Below are the code and all the weights of a small trained network. Each question names an input and a class and asks about switching units off, where a switched-off unit gives its printed mean instead of its output.

import numpy as np


def w(rows, s, z=0):
    codes = np.array(rows[::2]) - 128.0
    scale = np.full(codes.shape[1], s)
    scale[-1] = z or s
    return codes * scale


def norm(h):
    return h / np.sqrt((h * h).mean(-1, keepdims=True) + 1e-5)


def f(y):
    return y / 2 * (1 + np.tanh(0.7978845608 * (y + 0.044715 * y**3)))


def log_softmax(a):
    a = a - a.max(-1, keepdims=True)
    return a - np.log(np.exp(a).sum(-1, keepdims=True))


def net(x, mask):
    res = np.array(x, float).reshape(1, 3) / 4 @ E
    u = 0
    for l in range(2):
        y = f(norm(res) @ A[l][:, :-1].T + A[l][:, -1])
        res = res + np.where(mask[u : u + 9], y, B[l][:, -1]) @ B[l][:, :-1]
        u += 9
    return log_softmax(norm(res)[-1] @ U[:, :-1].T + U[:, -1])


A, B = {}, {}
E = w([
[114,88,217,135,133,77,87],'x0',
[123,228,145,111,255,199,139],'x1',
[98,51,72,31,154,108,95],'x2',
],0.0096)
A[0] = w([
[86,182,102,149,108,134,139,100],'L0N0',
[159,127,84,137,132,155,235,11],'L0N1',
[152,91,254,153,179,106,159,38],'L0N2',
[143,227,190,177,56,142,140,43],'L0N3',
[162,185,131,168,255,171,85,7],'L0N4',
[115,93,144,85,101,106,124,143],'L0N5',
[125,115,93,56,155,139,65,126],'L0N6',
[141,170,41,144,123,144,183,68],'L0N7',
[125,114,64,198,57,118,109,141],'L0N8',
],0.0095,0.0016)
B[0] = w([
[127,65,141,116,120,126,101,149],'L0N0',
[100,122,132,138,113,126,64,166],'L0N1',
[104,149,111,129,132,152,35,196],'L0N2',
[124,10,25,113,193,130,132,226],'L0N3',
[97,138,124,84,45,117,196,254],'L0N4',
[167,178,153,151,190,136,127,163],'L0N5',
[109,115,104,221,143,130,156,184],'L0N6',
[110,155,186,153,144,98,36,189],'L0N7',
[128,153,185,76,111,171,166,201],'L0N8',
],0.013,0.0074)
A[1] = w([
[92,161,98,106,160,160,121,154],'L1N0',
[202,125,138,58,185,183,111,20],'L1N1',
[118,169,110,139,125,108,8,77],'L1N2',
[148,95,63,223,179,129,152,154],'L1N3',
[127,142,82,156,71,170,83,58],'L1N4',
[209,89,151,152,64,128,111,101],'L1N5',
[179,177,155,179,164,196,127,131],'L1N6',
[141,174,158,235,97,99,162,252],'L1N7',
[171,87,115,110,98,183,125,60],'L1N8',
],0.014,0.0028)
B[1] = w([
[194,152,157,171,98,88,131,225],'L1N0',
[56,55,63,94,113,136,64,118],'L1N1',
[136,166,178,146,132,139,21,226],'L1N2',
[154,38,85,102,194,139,157,253],'L1N3',
[142,98,193,153,222,119,26,176],'L1N4',
[142,242,69,165,171,158,196,203],'L1N5',
[45,97,134,107,35,163,104,130],'L1N6',
[74,77,145,47,4,133,107,160],'L1N7',
[125,177,171,137,99,75,142,170],'L1N8',
],0.012,0.007)
U = w([
[144,254,110,123,78,125,253,255],'0',
[185,38,45,146,243,138,184,44],'1',
[165,196,164,174,190,134,20,133],'2',
[71,66,117,64,72,174,109,92],'3',
],0.0093,0.0016)

Each question gives the input, the list of numbers given to net, and the class t.
The units are the neurons (one row each of A and B). Each row of codes is followed by its name. A weight is (code - 128) times the scale printed after its matrix; where a second scale follows, it is the last column's (A, B and U).
mask holds one flag per neuron, layer by layer. A switched-off neuron (its flag False) gives its mean, the last column of its row in B, instead of its output. The means were averaged over made-up inputs and are rounded, as every weight is.
A unit's drop is (log p(t) with every unit on - log p(t) with that unit switched off) / (log p(t) with every unit on - log p(t) with every unit switched off).
unit that matters most: the unit with the biggest drop
top k neurons: the k neurons with the biggest drops, biggest first
k most important neurons of layer l: the k neurons of layer l with the biggest drops, biggest first
drop of u: that unit's drop, to one decimal
input [4,-3,8], class 1: unit that matters most : L0N6
input [5,-5,-3], class 0: top 4 neurons : [L1N5 L0N7 L0N8 L0N1]
input [6,-1,-7], class 1: top 4 neurons : [L0N3 L1N3 L0N7 L0N1]
input [-6,6,-7], class 1: 4 most important neurons of layer 0 : [L0N3 L0N8 L0N2 L0N0]
input [-5,-3,-5], class 1: top 3 neurons : [L0N3 L0N4 L0N2]
input [0,-5,6], class 1: 2 most important neurons of layer 0 : [L0N4 L0N6]
input [-8,-1,-7], class 2: 4 most important neurons of layer 0 : [L0N7 L0N1 L0N6 L0N8]
input [-8,1,6], class 2: top 2 neurons : [L0N7 L0N3]
input [0,8,-8], class 0: 4 most important neurons of layer 1 : [L1N0 L1N4 L1N3 L1N6]
input [7,-6,2], class 2: top 3 neurons : [L0N4 L0N5 L0N6]
input [-2,3,3], class 3: 4 most important neurons of layer 0 : [L0N6 L0N3 L0N8 L0N4]
input [-8,-2,5], class 2: 2 most important neurons of layer 0 : [L0N7 L0N3]
input [-3,4,4], class 0: 3 most important neurons of layer 0 : [L0N4 L0N3 L0N2]
input [-6,6,5], class 0: top neuron : [L0N4]
input [-6,-1,-8], class 1: top 2 neurons : [L0N3 L0N2]
input [-8,6,-1], class 2: top 3 neurons : [L0N7 L0N1 L0N8]
input [3,7,-8], class 1: top 2 neurons : [L0N3 L0N8]
input [7,1,-7], class 1: 2 most important neurons of layer 0 : [L0N3 L0N7]
input [-4,-4,-7], class 1: top 2 neurons : [L0N3 L0N4]
input [2,-7,-5], class 0: most important neuron of layer 0 : [L0N8]
input [2,-4,-5], class 1: top 2 neurons : [L0N3 L0N4]
input [2,1,-2], class 3: 2 most important neurons of layer 0 : [L0N3 L0N6]
input [-4,-5,-3], class 0: 2 most important neurons of layer 0 : [L0N8 L0N2]
input [0,-4,3], class 0: 2 most important neurons of layer 0 : [L0N3 L0N8]
input [-5,-3,-1], class 2: drop of L0N7 : 0.3
input [-8,1,4], class 2: drop of L0N7 : 0.2
input [0,8,-1], class 0: unit that matters most : L0N4
input [2,8,1], class 0: drop of L0N4 : 0.3
input [-5,-2,-2], class 2: drop of L0N7 : 0.1
